Below are the code and all the weights of a small trained network. Each question names an input and a target symbol and asks about switching units off, where a switched-off unit gives its printed mean instead of its output.

import numpy as np


def w(rows, s, z=0):
    codes = np.array(rows[::2]) - 128.0
    scale = np.full(codes.shape[1], s)
    scale[-1] = z or s
    return codes * scale


def norm(h):
    return h / np.sqrt((h * h).mean(-1, keepdims=True) + 1e-5)


def f(y):
    return y / 2 * (1 + np.tanh(0.7978845608 * (y + 0.044715 * y**3)))


def softmax(a):
    e = np.exp(a - a.max(-1, keepdims=True))
    return e / e.sum(-1, keepdims=True)


def log_softmax(a):
    a = a - a.max(-1, keepdims=True)
    return a - np.log(np.exp(a).sum(-1, keepdims=True))


def net(x, mask):
    ids = ['Δζξτψω'.index(c) for c in x.split()]
    T = len(ids)
    res = E[ids] + P[:T]
    r = norm(res)
    for j in range(2):
        rows = slice(2 * j, 2 * j + 2)
        q, k, v = (r @ M[0][rows].T for M in (Q, K, V))
        z = softmax(np.where(np.tri(T) > 0, q @ k.T / 2**0.5, -1e9)) @ v
        o = O[0][rows]
        res = res + np.where(mask[j], z, o[:, -1]) @ o[:, :-1]
    y = f(norm(res) @ A[0][:, :-1].T + A[0][:, -1])
    res = res + np.where(mask[2:6], y, B[0][:, -1]) @ B[0][:, :-1]
    return log_softmax(norm(res)[-1] @ U[:, :-1].T + U[:, -1])


Q, K, V, O, A, B = {}, {}, {}, {}, {}, {}
E = w([
[119,125,119,162],'Δ',
[219,197,57,80],'ζ',
[130,168,180,132],'ξ',
[136,204,4,112],'τ',
[101,116,178,154],'ψ',
[124,160,168,67],'ω',
],0.024)
P = w([
[232,142,112,125],'0',
[210,160,134,144],'1',
[189,173,146,160],'2',
[172,181,129,163],'3',
[151,181,135,171],'4',
[136,181,125,174],'5',
[115,178,119,172],'6',
[99,173,110,160],'7',
[82,168,90,153],'8',
[64,164,85,158],'9',
[40,164,74,151],'10',
[20,151,59,145],'11',
[2,152,43,146],'12',
[29,144,29,163],'13',
],0.0086)
Q[0] = w([
[174,170,167,206],'head 1',
[101,195,64,126],'head 1',
[163,4,125,45],'head 2',
[139,224,133,149],'head 2',
],0.016)
K[0] = w([
[160,231,150,170],'head 1',
[35,166,139,139],'head 1',
[252,129,122,191],'head 2',
[52,179,143,147],'head 2',
],0.017)
V[0] = w([
[213,6,140,53],'head 1',
[214,131,50,195],'head 1',
[233,209,72,187],'head 2',
[125,46,68,244],'head 2',
],0.014)
O[0] = w([
[110,245,127,103,3],'head 1',
[44,186,109,140,108],'head 1',
[172,1,78,166,128],'head 2',
[156,142,93,232,4],'head 2',
],0.013,0.014)
A[0] = w([
[158,163,215,16,233],'neuron 1',
[252,153,81,58,157],'neuron 2',
[40,45,254,185,252],'neuron 3',
[30,161,139,158,192],'neuron 4',
],0.0098,0.0023)
B[0] = w([
[53,199,208,121,245],'neuron 1',
[167,203,74,100,179],'neuron 2',
[170,170,133,246,254],'neuron 3',
[228,43,106,93,138],'neuron 4',
],0.013,0.0097)
U = w([
[45,6,105,142,136],'Δ',
[211,204,136,179,190],'ζ',
[222,2,218,93,3],'ξ',
[38,101,75,141,137],'τ',
[105,196,137,191,67],'ψ',
[43,187,186,79,147],'ω',
],0.008,0.0034)

Each question gives the input, a string of symbols that net reads in full, and the target symbol t.
The units are the heads (2 rows each of Q, K, V and O) and the neurons (one row each of A and B). Each row of codes is followed by its name. A weight is (code - 128) times the scale printed after its matrix; where a second scale follows, it is the last column's (O, A, B and U).
mask holds one flag per unit, heads first, then neurons. A switched-off unit (its flag False) gives its mean, the last column of its rows in O or B, instead of its output. The means were averaged over made-up inputs and are rounded, as every weight is.
A unit's drop is (log p(t) with every unit on - log p(t) with that unit switched off) / (log p(t) with every unit on - log p(t) with every unit switched off).
The circuit of an input: a set's keep is (log p(t) with only the set's units on - log p(t) with every unit switched off) / (log p(t) with every unit on - log p(t) with every unit switched off). Starting from all 6 units, units are removed one at a time, each time the one whose removal leaves the highest keep (on an exact tie, the one counted first), for as long as the keep stays at least 0.8.
units of the circuit, in order: the units of the circuit, biggest drop first
k most important neurons: the k neurons with the biggest drops, biggest first
which heads matter: for each layer, one digit per head in row order, 1 if its drop is at least 0.15 and else 0, layers parted by /
drop when u is switched off: that unit's drop, to one decimal
input τ Δ ψ, target ζ: 2 most important neurons -> [neuron 3; neuron 4]
input ζ ζ ω ζ, target ω: units of the circuit, in order -> [head 2; neuron 1]
input ζ Δ Δ ζ, target Δ: which heads matter -> 01
input τ ζ Δ, target Δ: which heads matter -> 11
input ζ ζ ξ ζ ψ ψ, target ζ: units of the circuit, in order -> [head 2; neuron 4; head 1]
input ξ ω ψ ω ζ ξ ξ ψ ψ τ ζ ψ τ, target ζ: which heads matter -> 11
input Δ ζ ξ ζ Δ ξ τ τ ζ, target Δ: units of the circuit, in order -> [head 2; head 1]
input τ ζ ζ ω ξ Δ ξ ω τ ξ ψ τ, target ζ: 2 most important neurons -> [neuron 2; neuron 1]
input ψ ζ τ, target τ: 2 most important neurons -> [neuron 3; neuron 4]
input Δ Δ τ, target τ: which heads matter -> 10
input Δ ω ψ, target ω: which heads matter -> 11
input ψ Δ Δ ξ Δ ψ ξ ξ ζ ω ζ, target ω: 3 most important neurons -> [neuron 1; neuron 3; neuron 4]
input Δ ω ψ ψ τ Δ ψ ψ ξ, target ζ: drop when head 2 is switched off -> 1.0
input ζ ξ ξ ξ ξ ζ ξ ψ ζ ξ ψ ψ Δ Δ, target ζ: drop when head 1 is switched off -> -0.1
input ψ ξ ξ τ ζ ψ ξ ξ ξ ζ, target ξ: drop when head 2 is switched off -> 0.1
